+2.31 -0.96
+3.53 -2.49
-1.17 +2.26
+1.18 +4.71
-4.82 +5.13
+4.66 -4.27
:
-0.96 +2.31
-2.49 +3.53
+2.26 -1.17
+4.71 +1.18
+5.13 -4.82
-4.27 +4.66

-1.80 -2.09 -1.30 -1.71 -0.88 +2.62 -0.58 -0.86 +0.57 -1.88
+0.80 +0.97 +0.33 +0.90 +0.27 -1.43 +0.20 +0.38 +0.00 +0.62
+1.78 -1.80 +0.17 +0.32 +1.83 +2.30 +2.53 +1.94 +2.29 -0.93
-0.40 +0.89 -0.10 -0.09 -0.19 -0.86 -0.54 -0.56 -0.45 +0.22
+5.67 +2.45 +2.12 +4.42 +4.86 -3.18 +5.17 +4.86 +3.07 +2.78
:
-1.88 -1.80 -2.09 -1.30 -1.71 -0.88 +2.62 -0.58 -0.86 +0.57
+0.62 +0.80 +0.97 +0.33 +0.90 +0.27 -1.43 +0.20 +0.38 +0.00
-0.93 +1.78 -1.80 +0.17 +0.32 +1.83 +2.30 +2.53 +1.94 +2.29
+0.22 -0.40 +0.89 -0.10 -0.09 -0.19 -0.86 -0.54 -0.56 -0.45
+2.78 +5.67 +2.45 +2.12 +4.42 +4.86 -3.18 +5.17 +4.86 +3.07

+1.11 +2.69 +1.02 +3.36
+3.70 -1.64 -2.04 +4.08
+5.40 +0.42 -3.39 +4.97
-0.09 -0.42 -2.35 +5.66
+0.20 +0.65 -2.97 +3.88
+3.87 +2.88 +0.02 +3.50
:
+3.36 +1.11 +2.69 +1.02
+4.08 +3.70 -1.64 -2.04
+4.97 +5.40 +0.42 -3.39
+5.66 -0.09 -0.42 -2.35
+3.88 +0.20 +0.65 -2.97
+3.50 +3.87 +2.88 +0.02

+2.81 -4.70 +1.51
+3.18 -3.03 +1.19
-4.29 +3.37 -3.39
+0.41 +2.98 -0.51
-3.66 +2.41 +0.67
+3.14 -2.46 -0.69
-3.49 +2.09 -0.43
:
+1.51 +2.81 -4.70
+1.19 +3.18 -3.03
-3.39 -4.29 +3.37
-0.51 +0.41 +2.98
+0.67 -3.66 +2.41
-0.69 +3.14 -2.46
-0.43 -3.49 +2.09

+1.35 +5.61
-2.42 -4.10
:
+5.61 +1.35
-4.10 -2.42

+0.90 -1.17 -0.50 +0.53 +4.21 +2.41 -0.04 -1.33
-1.16 +0.17 +0.43 -0.10 -3.78 -1.76 -0.99 +0.96
-2.67 -2.55 -0.96 +0.43 -1.16 +1.40 -2.87 -0.24
+2.88 -0.77 +0.40 +1.15 +1.86 +0.79 -0.27 +0.07
:
-1.33 +0.90 -1.17 -0.50 +0.53 +4.21 +2.41 -0.04
+0.96 -1.16 +0.17 +0.43 -0.10 -3.78 -1.76 -0.99
-0.24 -2.67 -2.55 -0.96 +0.43 -1.16 +1.40 -2.87
+0.07 +2.88 -0.77 +0.40 +1.15 +1.86 +0.79 -0.27

-0.53 +0.99 -0.20 -3.77 -1.64 +0.66 +1.09 +5.25 +2.47 -1.60 -0.36 +1.01 +1.05
+0.21 -1.54 -0.06 +0.67 +2.24 -0.77 -1.65 +3.23 -0.30 -0.82 -1.30 +1.55 -3.61
-1.10 +1.52 +0.76 +1.09 -3.49 +0.78 +0.95 +0.58 -0.38 -0.94 +1.86 +2.25 -1.73
+1.95 -0.60 -0.02 +3.36 +2.14 +0.13 +1.10 -2.20 +0.40 +1.28 -1.56 +0.62 -4.32
-0.60 +1.10 -1.00 -2.01 +0.89 -0.29 -0.87 -0.98 -0.52 +1.87 +0.58 +0.42 +3.98
:
+1.05 -0.53 +0.99 -0.20 -3.77 -1.64 +0.66 +1.09 +5.25 +2.47 -1.60 -0.36 +1.01
-3.61 +0.21 -1.54 -0.06 +0.67 +2.24 -0.77 -1.65 +3.23 -0.30 -0.82 -1.30 +1.55
-1.73 -1.10 +1.52 +0.76 +1.09 -3.49 +0.78 +0.95 +0.58 -0.38 -0.94 +1.86 +2.25
-4.32 +1.95 -0.60 -0.02 +3.36 +2.14 +0.13 +1.10 -2.20 +0.40 +1.28 -1.56 +0.62
+3.98 -0.60 +1.10 -1.00 -2.01 +0.89 -0.29 -0.87 -0.98 -0.52 +1.87 +0.58 +0.42
